Below is a small trained network, with its code and all its weights. Each question gives an input and a target symbol and asks what happens when units are switched off, that is, made to give their printed mean instead of their output.

import numpy as np


def w(rows, s, z=0):
    codes = np.array(rows[::2]) - 128.0
    scale = np.full(codes.shape[1], s)
    scale[-1] = z or s
    return codes * scale


def f(y):
    return y / 2 * (1 + np.tanh(0.7978845608 * (y + 0.044715 * y**3)))


def softmax(a):
    e = np.exp(a - a.max(-1, keepdims=True))
    return e / e.sum(-1, keepdims=True)


def log_softmax(a):
    a = a - a.max(-1, keepdims=True)
    return a - np.log(np.exp(a).sum(-1, keepdims=True))


def net(x, mask):
    ids = ['ΣΦΨΩβγεζηλξπτ'.index(c) for c in x.split()]
    T = len(ids)
    res = E[ids] + P[:T]
    u = 0
    for l in range(2):
        r = res
        for j in range(2):
            rows = slice(3 * j, 3 * j + 3)
            q, k, v = (r @ M[l][rows].T for M in (Q, K, V))
            z = softmax(np.where(np.tri(T) > 0, q @ k.T / 3**0.5, -1e9)) @ v
            o = O[l][rows]
            res = res + np.where(mask[u + j], z, o[:, -1]) @ o[:, :-1]
        u += 2
        y = f(res @ A[l][:, :-1].T + A[l][:, -1])
        res = res + np.where(mask[u : u + 8], y, B[l][:, -1]) @ B[l][:, :-1]
        u += 8
    return log_softmax(res[-1] @ U[:, :-1].T + U[:, -1])


Q, K, V, O, A, B = {}, {}, {}, {}, {}, {}
E = w([
[76,121,82,131,137,73,24,120],'Σ',
[195,186,119,192,67,65,108,131],'Φ',
[122,187,131,159,128,146,41,146],'Ψ',
[87,143,127,170,145,135,123,110],'Ω',
[108,153,75,140,145,5,178,124],'β',
[78,175,107,119,186,89,82,118],'γ',
[70,113,202,73,104,174,131,153],'ε',
[150,95,221,136,49,64,169,64],'ζ',
[58,187,103,188,63,165,78,149],'η',
[210,90,129,146,86,148,93,137],'λ',
[120,125,113,134,129,133,117,137],'ξ',
[126,133,118,140,137,176,98,126],'π',
[214,100,126,40,153,120,89,111],'τ',
],0.014)
P = w([
[105,171,206,192,161,183,92,179],'0',
[152,245,145,3,229,116,29,106],'1',
[147,109,130,66,166,150,113,135],'2',
[167,202,189,162,95,190,191,161],'3',
[111,193,99,153,115,105,96,94],'4',
[157,113,148,129,150,170,64,104],'5',
[68,64,140,194,136,111,228,144],'6',
[102,125,132,172,120,128,135,125],'7',
[178,68,97,139,127,77,61,102],'8',
[107,108,146,177,127,124,121,103],'9',
[98,38,92,169,101,79,154,107],'10',
[135,25,115,138,107,105,130,63],'11',
[77,114,107,161,104,111,110,115],'12',
[87,92,102,167,77,83,147,137],'13',
],0.0064)
Q[0] = w([
[133,91,91,180,36,125,113,168],'0.h0',
[186,135,140,221,103,188,150,170],'0.h0',
[120,184,75,31,226,206,61,27],'0.h0',
[217,188,194,2,114,243,76,110],'0.h1',
[53,206,169,139,121,217,249,158],'0.h1',
[93,106,71,173,146,73,101,107],'0.h1',
],0.0049)
K[0] = w([
[114,122,115,97,91,86,161,98],'0.h0',
[153,145,152,75,158,109,138,91],'0.h0',
[142,108,112,140,152,167,152,185],'0.h0',
[108,146,255,95,119,145,157,136],'0.h1',
[149,220,105,52,177,160,77,99],'0.h1',
[135,95,116,199,120,155,123,163],'0.h1',
],0.0081)
V[0] = w([
[82,126,107,86,171,95,203,74],'0.h0',
[57,101,189,195,74,154,104,106],'0.h0',
[108,151,137,152,178,196,171,184],'0.h0',
[125,176,203,160,73,130,218,129],'0.h1',
[254,117,148,156,55,175,114,225],'0.h1',
[186,174,139,215,162,151,231,122],'0.h1',
],0.0074)
O[0] = w([
[92,201,186,113,135,64,1,110,99],'0.h0',
[229,148,61,123,82,178,154,2,119],'0.h0',
[75,170,203,145,141,189,187,85,34],'0.h0',
[2,126,104,94,54,104,137,123,9],'0.h1',
[46,111,63,133,172,129,195,144,18],'0.h1',
[79,129,151,69,131,79,173,122,4],'0.h1',
],0.0073,0.0043)
A[0] = w([
[184,111,64,67,195,104,69,125,201],'0.n0',
[131,171,30,144,150,39,132,167,249],'0.n1',
[158,220,63,55,146,110,191,180,44],'0.n2',
[185,192,83,192,116,5,88,115,238],'0.n3',
[165,132,180,131,96,77,4,157,221],'0.n4',
[110,105,125,43,133,169,133,145,64],'0.n5',
[172,97,220,166,80,74,155,52,184],'0.n6',
[142,116,151,168,255,199,128,225,119],'0.n7',
],0.0048,0.0018)
B[0] = w([
[155,106,122,140,113,117,168,233,208],'0.n0',
[138,155,96,255,125,132,156,156,192],'0.n1',
[151,141,78,177,149,160,107,165,120],'0.n2',
[131,129,122,209,128,109,184,94,254],'0.n3',
[68,95,164,178,113,93,154,110,241],'0.n4',
[121,151,112,133,178,130,129,205,115],'0.n5',
[153,59,150,96,53,94,129,82,147],'0.n6',
[164,73,175,84,149,140,207,125,139],'0.n7',
],0.007,0.0083)
Q[1] = w([
[53,202,195,34,51,220,143,84],'1.h0',
[142,211,113,162,107,86,102,123],'1.h0',
[163,35,86,91,55,40,106,219],'1.h0',
[110,171,81,255,28,101,139,161],'1.h1',
[126,219,147,64,181,226,89,98],'1.h1',
[200,147,110,224,101,57,108,84],'1.h1',
],0.0049)
K[1] = w([
[118,203,132,110,225,219,150,254],'1.h0',
[155,83,48,61,158,142,144,113],'1.h0',
[161,67,181,43,57,141,192,38],'1.h0',
[150,32,143,81,97,87,113,73],'1.h1',
[92,141,149,122,220,190,103,201],'1.h1',
[86,38,109,32,106,88,129,68],'1.h1',
],0.0054)
V[1] = w([
[112,71,253,110,161,147,142,134],'1.h0',
[38,87,133,120,253,195,67,126],'1.h0',
[50,182,15,243,178,93,43,133],'1.h0',
[157,151,65,240,179,21,80,111],'1.h1',
[123,186,123,181,111,145,179,161],'1.h1',
[207,146,115,21,195,67,176,152],'1.h1',
],0.0053)
O[1] = w([
[75,120,44,143,161,110,109,51,105],'1.h0',
[254,112,137,207,158,95,78,75,49],'1.h0',
[247,149,142,155,21,66,173,221,194],'1.h0',
[132,253,171,83,162,140,98,228,245],'1.h1',
[72,214,100,63,40,23,176,133,139],'1.h1',
[45,22,218,187,175,81,89,182,100],'1.h1',
],0.0051,0.011)
A[1] = w([
[144,99,215,167,106,150,228,217,180],'1.n0',
[219,134,101,207,121,80,155,141,114],'1.n1',
[3,110,136,122,96,189,85,107,181],'1.n2',
[120,142,47,116,172,90,129,133,212],'1.n3',
[99,158,76,78,132,142,141,166,5],'1.n4',
[110,126,145,113,82,95,123,148,40],'1.n5',
[173,138,156,108,72,60,39,119,153],'1.n6',
[79,121,196,108,144,193,113,134,32],'1.n7',
],0.0066,0.0023)
B[1] = w([
[94,155,71,178,157,43,9,189,221],'1.n0',
[159,122,51,31,125,178,89,103,247],'1.n1',
[245,98,127,144,94,48,6,155,139],'1.n2',
[59,121,167,210,137,251,196,113,143],'1.n3',
[12,79,121,64,66,123,187,166,125],'1.n4',
[77,127,164,110,156,127,136,142,142],'1.n5',
[133,254,146,127,133,64,199,74,184],'1.n6',
[205,163,45,130,54,100,76,131,125],'1.n7',
],0.005,0.013)
U = w([
[92,61,160,201,195,84,2,193,127],'Σ',
[50,139,82,63,67,158,135,237,95],'Φ',
[158,125,81,102,81,135,88,94,155],'Ψ',
[137,159,136,167,107,123,135,87,117],'Ω',
[151,152,123,132,132,160,136,161,14],'β',
[157,162,106,106,72,178,155,144,46],'γ',
[144,155,163,153,139,141,121,141,48],'ε',
[240,165,101,119,112,157,21,186,194],'ζ',
[103,147,82,173,200,169,196,159,251],'η',
[127,109,182,97,87,43,123,58,103],'λ',
[99,185,216,110,105,49,74,167,194],'ξ',
[168,179,189,150,181,105,106,108,99],'π',
[126,191,127,126,201,139,119,109,96],'τ',
],0.0058,0.0022)

Each question gives the input, a string of symbols that net reads in full, and the target symbol t.
The units are the heads (3 rows each of Q, K, V and O) and the neurons (one row each of A and B). Each row of codes is followed by its name. A weight is (code - 128) times the scale printed after its matrix; where a second scale follows, it is the last column's (O, A, B and U).
mask holds one flag per unit, layer by layer, with each layer's heads first. A switched-off unit (its flag False) gives its mean, the last column of its rows in O or B, instead of its output. The means were averaged over made-up inputs and are rounded, as every weight is.
A unit's drop is (log p(t) with every unit on - log p(t) with that unit switched off) / (log p(t) with every unit on - log p(t) with every unit switched off).
The circuit of an input: a set's keep is (log p(t) with only the set's units on - log p(t) with every unit switched off) / (log p(t) with every unit on - log p(t) with every unit switched off). Starting from the 12 units with the biggest drops (on a tie, the unit counted first), units are removed one at a time, each time the one whose removal leaves the highest keep (on an exact tie, the one counted first), for as long as the keep stays at least 0.8.
units of the circuit, in order: the units of the circuit, biggest drop first
most important unit: the unit with the biggest drop
k most important neurons: the k neurons with the biggest drops, biggest first
top k neurons in layer l: the k neurons of layer l with the biggest drops, biggest first
heads that matter: for each layer, one digit per head in row order, 1 if its drop is at least 0.15 and else 0, layers parted by /
input τ Σ Σ γ Σ Σ ζ π β τ, target Φ: units of the circuit, in order	[0.h1; 1.h0; 0.n6]
input Σ Σ Σ Ω, target ζ: most important unit	0.h1
input Φ λ Ψ, target Φ: heads that matter	11 / 00
input η Σ λ Σ η Σ τ Σ β γ η τ β β, target Σ: units of the circuit, in order	[1.h1; 0.n1; 1.n0]
input β β Σ β τ π, target ξ: top 2 neurons in layer 0	[0.n1; 0.n3]
input τ τ Σ τ β, target Σ: heads that matter	10 / 01
input β τ Σ, target ξ: units of the circuit, in order	[0.h0; 0.h1; 1.n6; 1.n1]
input β τ β, target ξ: units of the circuit, in order	[0.h0; 0.h1]
input λ Σ Σ Σ Σ η γ, target ζ: heads that matter	01 / 10
input Φ τ Φ, target Φ: units of the circuit, in order	[0.h1; 0.h0]
input β β ε, target ξ: heads that matter	10 / 01
input Σ Σ Φ Σ τ β Σ β Σ Σ β τ Σ Ψ, target Σ: heads that matter	11 / 01
input β Σ β Σ Σ β η, target ζ: units of the circuit, in order	[0.h1; 1.n0]
input ζ τ Σ λ Φ Σ Φ β, target η: heads that matter	00 / 10
input β β Σ τ Σ η γ, target ζ: most important unit	1.h0
input τ Σ λ, target Σ: heads that matter	10 / 01
input λ Ω ζ Σ γ Σ Φ τ, target Φ: heads that matter	01 / 00
input Φ Σ Σ η β Σ β β β β, target ξ: heads that matter	11 / 11
input τ τ Φ, target Σ: units of the circuit, in order	[1.h1; 0.h0; 1.n0]
input λ ζ ζ Σ Σ τ β β Σ Ω τ τ β η, target Σ: heads that matter	10 / 11
input Σ Σ ε Φ π β τ ζ β τ β Σ Σ, target Σ: heads that matter	00 / 10
input β Σ π η Σ Σ Φ Σ β Ψ β β Σ λ, target ξ: 2 most important neurons	[0.n6; 1.n6]
input β τ ζ Σ ζ, target λ: most important unit	0.n6
input Φ γ Φ λ Σ, target Φ: heads that matter	01 / 00
